Below is a small trained network, with its code and all its weights. Each question gives an input and a class and asks what happens when units are switched off, that is, made to give their printed mean instead of their output.

import numpy as np


def w(rows, s, z=0):
    codes = np.array(rows[::2]) - 128.0
    scale = np.full(codes.shape[1], s)
    scale[-1] = z or s
    return codes * scale


def f(y):
    return y / 2 * (1 + np.tanh(0.7978845608 * (y + 0.044715 * y**3)))


def log_softmax(a):
    a = a - a.max(-1, keepdims=True)
    return a - np.log(np.exp(a).sum(-1, keepdims=True))


def net(x, mask):
    res = np.array(x, float).reshape(1, 4) / 4 @ E
    y = f(res @ A[0][:, :-1].T + A[0][:, -1])
    res = res + np.where(mask, y, B[0][:, -1]) @ B[0][:, :-1]
    return log_softmax(res[-1] @ U[:, :-1].T + U[:, -1])


A, B = {}, {}
E = w([
[43,240,103,15,70,120],'x0',
[221,147,31,123,29,22],'x1',
[105,229,180,255,165,24],'x2',
[83,56,217,157,10,98],'x3',
],0.0065)
A[0] = w([
[187,185,40,103,247,151,92],'neuron 1',
[121,185,168,157,167,52,80],'neuron 2',
[116,186,152,199,138,94,236],'neuron 3',
[157,30,94,62,107,179,120],'neuron 4',
[173,59,131,163,165,118,85],'neuron 5',
[69,115,183,121,192,197,83],'neuron 6',
[184,73,134,190,187,137,124],'neuron 7',
[149,75,132,168,131,128,40],'neuron 8',
[90,170,123,201,124,91,41],'neuron 9',
[191,48,111,188,167,130,150],'neuron 10',
[39,106,203,98,221,198,63],'neuron 11',
[147,79,94,57,118,170,68],'neuron 12',
[85,84,210,140,35,106,3],'neuron 13',
[207,129,118,82,97,64,83],'neuron 14',
[220,136,66,116,71,85,91],'neuron 15',
[150,84,97,65,115,188,197],'neuron 16',
[145,126,41,164,81,108,91],'neuron 17',
[120,210,158,187,155,105,91],'neuron 18',
[163,95,118,170,147,155,47],'neuron 19',
[42,188,135,92,63,138,98],'neuron 20',
[86,126,156,140,147,167,20],'neuron 21',
[125,105,189,139,52,137,149],'neuron 22',
[131,166,148,171,142,101,59],'neuron 23',
[182,186,69,110,240,150,53],'neuron 24',
[188,131,83,125,75,97,38],'neuron 25',
[63,233,111,33,115,123,100],'neuron 26',
[75,63,142,154,69,107,105],'neuron 27',
[143,90,124,69,118,164,54],'neuron 28',
[184,110,153,149,146,119,33],'neuron 29',
],0.012,0.0065)
B[0] = w([
[64,40,157,123,59,76,223],'neuron 1',
[96,109,106,158,174,206,199],'neuron 2',
[105,132,110,137,240,57,250],'neuron 3',
[100,101,123,169,220,160,210],'neuron 4',
[183,145,178,113,108,196,181],'neuron 5',
[146,187,52,142,83,102,199],'neuron 6',
[159,173,178,65,144,145,213],'neuron 7',
[154,95,139,106,82,252,146],'neuron 8',
[115,87,103,173,137,246,171],'neuron 9',
[166,179,177,54,144,141,226],'neuron 10',
[140,219,39,145,80,88,222],'neuron 11',
[118,89,117,178,170,213,172],'neuron 12',
[80,30,151,156,18,188,173],'neuron 13',
[135,173,70,133,95,126,181],'neuron 14',
[126,217,63,132,99,89,212],'neuron 15',
[96,118,130,149,231,76,206],'neuron 16',
[147,176,91,147,95,122,176],'neuron 17',
[128,90,106,170,176,187,204],'neuron 18',
[170,120,148,123,92,220,149],'neuron 19',
[188,142,186,74,127,186,190],'neuron 20',
[152,120,81,146,55,237,140],'neuron 21',
[76,97,164,128,105,57,181],'neuron 22',
[116,98,111,156,140,205,157],'neuron 23',
[85,47,182,164,41,134,201],'neuron 24',
[145,152,67,153,68,185,170],'neuron 25',
[197,178,219,51,138,178,214],'neuron 26',
[90,74,155,128,85,104,171],'neuron 27',
[124,88,113,168,147,222,152],'neuron 28',
[135,117,133,116,104,240,138],'neuron 29',
],0.03,0.011)
U = w([
[83,98,118,164,188,150,173],'0',
[145,132,182,65,116,151,127],'1',
[106,162,66,146,73,113,103],'2',
[53,60,165,132,56,106,148],'3',
[104,120,151,95,204,7,254],'4',
[171,81,112,122,111,113,20],'5',
],0.015,0.0032)

Each question gives the input, the list of numbers given to net, and the class t.
The units are the neurons (one row each of A and B). Each row of codes is followed by its name. A weight is (code - 128) times the scale printed after its matrix; where a second scale follows, it is the last column's (A, B and U).
mask holds one flag per neuron, in row order. A switched-off neuron (its flag False) gives its mean, the last column of its row in B, instead of its output. The means were averaged over made-up inputs and are rounded, as every weight is.
A unit's drop is (log p(t) with every unit on - log p(t) with that unit switched off) / (log p(t) with every unit on - log p(t) with every unit switched off).
The circuit of an input: a set's keep is (log p(t) with only the set's units on - log p(t) with every unit switched off) / (log p(t) with every unit on - log p(t) with every unit switched off). Starting from the 12 units with the biggest drops (on a tie, the unit counted first), units are removed one at a time, each time the one whose removal leaves the highest keep (on an exact tie, the one counted first), for as long as the keep stays at least 0.8.
units of the circuit, in order: the units of the circuit, biggest drop first
top k neurons: the k neurons with the biggest drops, biggest first
drop of u: that unit's drop, to one decimal
input [-3,1,2,4], class 3: top 3 neurons : [neuron 16; neuron 13; neuron 26]
input [-8,-7,6,4], class 1: units of the circuit, in order : [neuron 7]
input [-5,-6,0,7], class 3: top 4 neurons : [neuron 13; neuron 27; neuron 22; neuron 15]
input [7,-4,3,-8], class 3: top 2 neurons : [neuron 1; neuron 24]
input [7,7,-2,-2], class 1: top 4 neurons : [neuron 26; neuron 20; neuron 11; neuron 6]
input [-5,6,4,6], class 2: top 4 neurons : [neuron 1; neuron 15; neuron 24; neuron 26]
input [7,-5,-8,-4], class 0: top 3 neurons : [neuron 16; neuron 4; neuron 12]
input [5,-7,3,8], class 3: top 3 neurons : [neuron 13; neuron 22; neuron 27]
input [4,4,-4,3], class 0: top 2 neurons : [neuron 10; neuron 11]
input [-5,4,6,-7], class 3: top 4 neurons : [neuron 1; neuron 24; neuron 4; neuron 16]
input [5,4,-7,-7], class 0: top 2 neurons : [neuron 16; neuron 4]
input [-6,-6,-6,7], class 3: top 2 neurons : [neuron 13; neuron 27]
input [-8,-7,-5,-8], class 1: drop of neuron 19 : 0.1
input [6,4,-6,-6], class 0: units of the circuit, in order : [neuron 12]
input [-7,-7,-3,1], class 1: drop of neuron 20 : 0.0
input [-4,-6,1,-1], class 2: drop of neuron 11 : 0.3
